Here is a tiny trained network, its code and every weight. The questions are about switching its units off for an input and a target symbol, where a switched-off unit gives its printed mean instead of its output.

import numpy as np


def w(rows, s, z=0):
    codes = np.array(rows[::2]) - 128.0
    scale = np.full(codes.shape[1], s)
    scale[-1] = z or s
    return codes * scale


def f(y):
    return y / 2 * (1 + np.tanh(0.7978845608 * (y + 0.044715 * y**3)))


def softmax(a):
    e = np.exp(a - a.max(-1, keepdims=True))
    return e / e.sum(-1, keepdims=True)


def log_softmax(a):
    a = a - a.max(-1, keepdims=True)
    return a - np.log(np.exp(a).sum(-1, keepdims=True))


def net(x, mask):
    ids = ['ΞΠΦαβγδεζμτω'.index(c) for c in x.split()]
    T = len(ids)
    res = E[ids] + P[:T]
    u = 0
    for l in range(2):
        r = res
        for j in range(3):
            rows = slice(3 * j, 3 * j + 3)
            q, k, v = (r @ M[l][rows].T for M in (Q, K, V))
            z = softmax(np.where(np.tri(T) > 0, q @ k.T / 3**0.5, -1e9)) @ v
            o = O[l][rows]
            res = res + np.where(mask[u + j], z, o[:, -1]) @ o[:, :-1]
        u += 3
        y = f(res @ A[l][:, :-1].T + A[l][:, -1])
        res = res + np.where(mask[u : u + 16], y, B[l][:, -1]) @ B[l][:, :-1]
        u += 16
    return log_softmax(res[-1] @ U[:, :-1].T + U[:, -1])


Q, K, V, O, A, B = {}, {}, {}, {}, {}, {}
E = w([
[125,94,97],'Ξ',
[47,143,203],'Π',
[181,85,110],'Φ',
[69,187,7],'α',
[11,167,234],'β',
[11,134,90],'γ',
[154,76,22],'δ',
[188,31,121],'ε',
[199,202,155],'ζ',
[102,75,181],'μ',
[127,168,135],'τ',
[161,142,173],'ω',
],0.016)
P = w([
[83,67,118],'0',
[127,88,143],'1',
[169,106,147],'2',
[223,99,152],'3',
[253,83,136],'4',
[231,67,134],'5',
],0.0043)
Q[0] = w([
[88,138,189],'L0H1',
[109,10,195],'L0H1',
[151,139,131],'L0H1',
[190,55,73],'L0H2',
[89,112,231],'L0H2',
[110,89,125],'L0H2',
[121,218,117],'L0H3',
[97,155,224],'L0H3',
[50,192,177],'L0H3',
],0.011)
K[0] = w([
[97,89,136],'L0H1',
[140,148,105],'L0H1',
[124,145,125],'L0H1',
[179,185,204],'L0H2',
[85,88,163],'L0H2',
[129,134,143],'L0H2',
[97,163,108],'L0H3',
[50,169,216],'L0H3',
[61,250,153],'L0H3',
],0.014)
V[0] = w([
[144,108,152],'L0H1',
[111,89,162],'L0H1',
[118,137,150],'L0H1',
[180,144,116],'L0H2',
[81,109,111],'L0H2',
[129,251,94],'L0H2',
[160,191,184],'L0H3',
[132,79,119],'L0H3',
[103,116,128],'L0H3',
],0.012)
O[0] = w([
[1,161,51,104],'L0H1',
[115,171,195,111],'L0H1',
[48,228,157,101],'L0H1',
[103,225,175,125],'L0H2',
[141,70,167,160],'L0H2',
[77,246,171,124],'L0H2',
[162,33,182,2],'L0H3',
[246,155,148,181],'L0H3',
[81,97,120,141],'L0H3',
],0.0039,0.0055)
A[0] = w([
[172,170,225,155],'L0N1',
[159,14,122,102],'L0N2',
[243,177,51,168],'L0N3',
[231,143,225,92],'L0N4',
[28,156,55,58],'L0N5',
[208,174,180,253],'L0N6',
[73,89,240,47],'L0N7',
[18,108,60,130],'L0N8',
[18,176,23,46],'L0N9',
[119,126,254,58],'L0N10',
[147,28,91,88],'L0N11',
[43,71,83,140],'L0N12',
[109,128,34,79],'L0N13',
[177,173,124,176],'L0N14',
[195,158,56,126],'L0N15',
[136,171,85,58],'L0N16',
],0.0086,0.0041)
B[0] = w([
[40,152,158,147],'L0N1',
[159,111,142,177],'L0N2',
[50,186,64,254],'L0N3',
[125,151,236,149],'L0N4',
[155,213,171,169],'L0N5',
[2,97,181,168],'L0N6',
[153,219,85,160],'L0N7',
[171,192,156,177],'L0N8',
[165,191,169,192],'L0N9',
[76,214,144,153],'L0N10',
[181,52,94,175],'L0N11',
[167,187,226,160],'L0N12',
[142,185,120,185],'L0N13',
[83,119,123,157],'L0N14',
[68,156,73,209],'L0N15',
[109,166,159,142],'L0N16',
],0.0067,0.0087)
Q[1] = w([
[232,15,110],'L1H1',
[105,53,167],'L1H1',
[6,176,155],'L1H1',
[118,192,228],'L1H2',
[72,77,143],'L1H2',
[108,189,164],'L1H2',
[77,85,92],'L1H3',
[206,117,129],'L1H3',
[82,166,164],'L1H3',
],0.011)
K[1] = w([
[237,138,248],'L1H1',
[200,99,133],'L1H1',
[131,131,63],'L1H1',
[128,164,66],'L1H2',
[113,106,187],'L1H2',
[31,146,66],'L1H2',
[41,111,118],'L1H3',
[121,125,159],'L1H3',
[100,187,85],'L1H3',
],0.012)
V[1] = w([
[136,141,115],'L1H1',
[107,140,69],'L1H1',
[194,129,137],'L1H1',
[163,155,225],'L1H2',
[147,106,78],'L1H2',
[104,172,28],'L1H2',
[174,144,135],'L1H3',
[103,55,254],'L1H3',
[100,141,179],'L1H3',
],0.0092)
O[1] = w([
[134,145,128,144],'L1H1',
[120,172,179,174],'L1H1',
[174,109,97,118],'L1H1',
[173,182,51,113],'L1H2',
[143,89,149,125],'L1H2',
[2,98,150,200],'L1H2',
[162,160,99,138],'L1H3',
[225,130,210,6],'L1H3',
[79,138,147,122],'L1H3',
],0.0063,0.017)
A[1] = w([
[115,95,193,114],'L1N1',
[70,206,103,108],'L1N2',
[144,167,215,149],'L1N3',
[45,140,127,104],'L1N4',
[55,106,146,48],'L1N5',
[228,140,192,234],'L1N6',
[126,62,60,39],'L1N7',
[125,98,175,197],'L1N8',
[193,46,140,129],'L1N9',
[95,83,158,176],'L1N10',
[63,113,146,179],'L1N11',
[147,191,113,88],'L1N12',
[95,130,89,129],'L1N13',
[125,166,251,2],'L1N14',
[105,164,116,105],'L1N15',
[57,160,124,71],'L1N16',
],0.012,0.0072)
B[1] = w([
[79,63,123,139],'L1N1',
[132,123,188,254],'L1N2',
[142,120,42,143],'L1N3',
[157,159,156,231],'L1N4',
[159,132,130,183],'L1N5',
[143,228,2,144],'L1N6',
[127,7,90,153],'L1N7',
[33,120,94,140],'L1N8',
[132,97,197,147],'L1N9',
[115,153,99,153],'L1N10',
[146,139,77,199],'L1N11',
[143,66,155,157],'L1N12',
[129,146,87,185],'L1N13',
[184,39,143,147],'L1N14',
[129,99,152,178],'L1N15',
[168,96,151,225],'L1N16',
],0.0082,0.032)
U = w([
[162,65,172,151],'Ξ',
[120,112,136,48],'Π',
[26,8,216,97],'Φ',
[105,91,131,104],'α',
[118,90,132,101],'β',
[235,74,197,84],'γ',
[36,134,2,142],'δ',
[190,39,142,93],'ε',
[62,233,165,123],'ζ',
[240,163,86,90],'μ',
[59,165,96,254],'τ',
[158,150,106,188],'ω',
],0.0078,0.01)

Each question gives the input, a string of symbols that net reads in full, and the target symbol t.
The units are the heads (3 rows each of Q, K, V and O) and the neurons (one row each of A and B). Each row of codes is followed by its name. A weight is (code - 128) times the scale printed after its matrix; where a second scale follows, it is the last column's (O, A, B and U).
mask holds one flag per unit, layer by layer, with each layer's heads first. A switched-off unit (its flag False) gives its mean, the last column of its rows in O or B, instead of its output. The means were averaged over made-up inputs and are rounded, as every weight is.
A unit's drop is (log p(t) with every unit on - log p(t) with that unit switched off) / (log p(t) with every unit on - log p(t) with every unit switched off).
The circuit of an input: a set's keep is (log p(t) with only the set's units on - log p(t) with every unit switched off) / (log p(t) with every unit on - log p(t) with every unit switched off). Starting from the 12 units with the biggest drops (on a tie, the unit counted first), units are removed one at a time, each time the one whose removal leaves the highest keep (on an exact tie, the one counted first), for as long as the keep stays at least 0.8.
units of the circuit, in order: the units of the circuit, biggest drop first
k most important neurons: the k neurons with the biggest drops, biggest first
heads that matter: for each layer, one digit per head in row order, 1 if its drop is at least 0.15 and else 0, layers parted by /
input α γ δ ζ, target Φ: units of the circuit, in order => L1H2, L0N6
input ω β β Φ Ξ β, target γ: heads that matter => 100 / 011
input δ α α δ δ γ, target Φ: 3 most important neurons => L0N3, L0N15, L0N12
input α Φ γ μ δ ε, target μ: 2 most important neurons => L1N6, L0N3
input τ α δ Π α ζ, target ζ: 3 most important neurons => L1N4, L1N11, L1N7
input β Ξ Ξ α ω, target ζ: units of the circuit, in order => L1N7, L1H2, L1N12
input α ε δ, target ε: units of the circuit, in order => L0H2, L0N11, L1N7
input β Π δ, target δ: units of the circuit, in order => L0H2, L1N16, L1N2, L0N11
input γ δ ζ ζ α Π, target ζ: 2 most important neurons => L1N4, L1N7
input α β τ μ Φ, target μ: heads that matter => 011 / 011
input β ω α τ Φ, target τ: units of the circuit, in order => L1N16, L1N14
input α α Φ μ α δ, target μ: units of the circuit, in order => L1H2, L0N11, L0N3
input δ β δ α γ, target ζ: heads that matter => 000 / 001
input γ Φ α δ Π, target Φ: units of the circuit, in order => L1H2
input ω ω γ, target μ: 4 most important neurons => L0N3, L0N12, L0N15, L1N6
input α Π μ ζ Φ Φ, target ζ: units of the circuit, in order => L0H2, L1N7, L1N14
input α δ γ β, target Φ: 4 most important neurons => L0N3, L1N14, L0N15, L1N1
input δ α β Φ Φ Ξ, target δ: 2 most important neurons => L1N2, L1N16
input α ε Φ ε, target ε: 4 most important neurons => L1N9, L0N11, L1N6, L0N2
input Φ β δ β ω, target Φ: 2 most important neurons => L0N4, L0N3
input α α β, target ζ: 2 most important neurons => L0N9, L0N5
input Φ β ω, target δ: heads that matter => 011 / 011
input ω μ ε Ξ, target μ: 4 most important neurons => L0N3, L1N6, L0N15, L1N2
input β δ β τ ζ, target Φ: 2 most important neurons => L0N4, L0N3
input δ δ ω, target Φ: most important neuron => L0N4
input μ Φ ω, target δ: heads that matter => 000 / 001
